[[124 120 120 125 142 146 128]
 [122 121 158 124 144 145 121]
 [118 136 158 149 112 119 141]
 [106 112 108 145 114 136 148]]
Indices start at 1.
Which number is the entry in row 2 and column 1?
Answer: 122
The entry in row 1 and column 2: 120
The top-left entry is 124
Which number is the entry in row 3 and column 1?
Answer: 118
The bottom entry of the column that holds the smallest entry: 106
Which number is the entry in the bottom-right corner?
Answer: 148
Which number is the entry directly above 141?
Answer: 121
The top-right entry -> 128

[[111 150 152 126 135 141]
 [124 125 123 151 135 104]
 [116 147 153 126 126 138]
 [131 132 154 106 139 123]]
Indices start at 1.
The entry in row 2 and column 1: 124
The entry in the top-right corner -> 141
The entry in the top-left corner is 111
The top entry of the column that holds the largest entry: 152
Which number is the entry directly above 153?
Answer: 123
Which number is the bottom-right entry?
Answer: 123
The entry directly below 124: 116
The entry directly below the smallest entry is 138

m =
[[135 121 128 135 119 121 118 130 120 137 119 131 127 120 124 120]
 [124 123 128 121 125 119 128 115 136 113 124 128 123 123 117 130]
 [137 120 128 121 118 121 119 126 135 135 119 139 118 120 121 120]
 [128 126 127 117 129 125 127 117 145 120 128 136 116 128 123 128]
 [135 124 130 128 125 123 124 124 140 121 124 131 128 122 121 123]
 [106 131 129 125 133 129 133 119 116 114 131 119 136 127 125 135]
 [115 133 127 126 137 134 134 132 118 124 135 119 133 132 132 137]]
Counting starts at 1.
Read off the entry in row 1 and column 3.
Answer: 128
Read off the entry directly below the largest entry.
Answer: 140
The smallest entry -> 106
The entry in the top-right corner is 120
The entry in row 1 and column 1 -> 135
Read off the entry in the bottom-right corner.
Answer: 137
Read off the entry at row 3, column 1.
Answer: 137
The bottom-left entry -> 115
Read off the entry directly above the smallest entry.
Answer: 135
The entry just right of the largest entry is 120
The entry at row 1, column 2 is 121
The entry in row 2 and column 1 -> 124
The largest entry: 145
Read off the top entry of the column that holds the largest entry.
Answer: 120

X = ((119, 124, 154, 131, 134), (126, 141, 127, 118, 127), (126, 131, 154, 124, 127), (144, 125, 134, 131, 122), (118, 125, 154, 131, 134), (119, 141, 128, 117, 128), (144, 137, 140, 133, 121), (129, 124, 151, 134, 133), (127, 140, 127, 118, 131), (144, 137, 137, 134, 121), (117, 125, 150, 132, 135), (123, 141, 127, 117, 134), (116, 125, 151, 134, 134), (142, 126, 130, 131, 121))
Read off the minimum.
A: 116
The entry just left of 150 -> 125
The entry just left of 122 -> 131
